Rows, each with its class
[ 20  -2 -21 -30  12 -13  -3  10 -42  15  -1  34 -52 -16 -19 -35 -10  -7
   3   2  -5  26  11   7  -8  -3   2   8  12 -11  -3  -9  10  26   7 -17
  23  -6  52  18  -1 -11  -6 -31  -2  18  24]	F
[ 29   2 -15 -21  12 -12  10   9 -10  17  -2  28 -51  -6 -18  -8 -24 -27
  -3 -25 -35  -5   8 -19  16   2   0  12   3  -2 -11 -12  18 -16 -19  21
   2  -5  29  11  -5   0  -2 -28   5  -2  17]	C
[  2   4  -4 -33   4  -3  -4  21 -17  20   2  15 -28  20 -14 -45 -46   5
   0  10 -13  24   6  34  -2  -3   0   1   9 -23  -1  -9  17  23  36   7
   0 -17  13   8  -7  -5 -16  -5  10   4  25]	X
[ 10  -8  -3 -43   7   3  -6  22 -20  32   3  17 -76 -19   9 -75 -53  23
  20  24 -34  40  29  41 -20 -18   3 -12  22 -59  45 -16 -10  32  51 -22
  15  20  23  21  -5  -7 -21 -14  10  -7  43]	X
[ 31  14  -1 -18  15  -2 -24   6 -45  20 -12  11 -44   4 -23  -4 -51 -31
   3 -34 -10  29   1 -28  38  -8  15  -5  -4  17   3 -19  16 -23 -17  18
  -9  -9  34  18  -9   7 -14  -4  14 -18  19]	X
[  7  -1   3   0   5 -11  51   0  66 -25 -19  25 -93  -3  35  13 -18   8
  -7  -6  26 -46   8  40  -6  17 -29  -7 -18 -50 -76 -13  24 -22  24  15
  22 -25   0  18  28 -21  12 -30 -11  -8  -4]	C
[ 33   7  -4 -13  12  -3  27  11  31   3 -12  26 -72  -6 -13  24 -44 -20
   2 -20  14 -10   2 -11  14   8  -5  -3 -11 -23 -38 -20  17 -42  -7  22
   3 -17  15  10   6  -3   9 -22  11 -20   6]	F
[  9  23   2 -26   6  -3 -10   8 -18   1  -6  23 -73   5   0 -31 -52 -10
   1 -21  -3  29  -4  19  25  -4   8 -18 -17 -24 -32 -17  24   8  26   5
  17 -19  38  26   0   4 -10   1   4  -6  -6]	F
[ -1  20 -22 -39  -2 -13   2  17 -17  -1   5  28 -25  -9 -16 -42 -23  27
   7  26   7  49   3  75 -22   8  -3  -5  -6 -51 -47  -7  25  59  69 -19
  18 -35  31  19  -5  -7  -2 -10 -15  26   9]	F
[ 39  48  -8 -66  18   5 -22  21 -18  24 -11  39 -59   6 -64 -10 -93 -29
  23 -19  15  58 -20  49  50   2  26 -29 -27 -19 -85 -35  67 -11  63  34
 -16 -90  43  28 -34  20  -5   4  15 -10  14]	F
[ 21   6 -34 -31  11 -19  11  10 -24  15   1  32  -4 -19 -43   8   4 -14
   3   5   9  16   6  -6 -12  10   0  22   7   2 -24  -1  16  13  -2  12
  -2 -12  31   0  -9  -9   1 -34  -1  31  28]	C
[ 23  16  -4  -7  -1  -8   3  -3  17  -2  -9  25 -76  -6  -5 -34 -31   0
   1   6  16  28  10  19 -12  -3  13 -18 -16 -54 -23  -8   2   4  25 -39
  30   5  34  19   2   6  11 -11  -4  -6 -12]	F
[  5  -2 -18 -17  12 -17  12  10 -29   8  -2  24 -16  -3  -6  11  10  -9
   0 -15  -2  -9   3  -1   5   6 -10  21  26  19 -19  -3  15  13 -51  29
   9 -18  18   2   1 -12  -4 -23 -10  28  18]	C
[ 18  -8 -10   7  10 -13  23  -2   1   2  -1  24 -36  -2   1  21  16 -16
 -15 -22   7 -26  10 -34   6   4   0  15   6  13 -14  -4   0 -15 -41  20
  11   0  16   0  11 -12   9 -27   0   3   8]	C
[ 12  13  -8  -6   7 -17  -4   5 -21   0 -12  22 -58  -3  -5 -22 -23 -14
  -4 -15   3  20  -1  11   8   3   3  -1  -6 -16 -28 -10  14  14   9  -4
  18 -18  36  18   2  -7   0  -9  -7  12  -1]	F
[ 46  29  -7   1   6 -13   8   1  25  -7 -20  36 -93 -10 -17  -2 -40 -24
  -4 -22  32  18   7 -14   6   3  15  -9 -20 -43 -43 -13   7 -34 -10 -24
  34  -7  56  16   7   4  24 -25 -10 -16 -12]	F
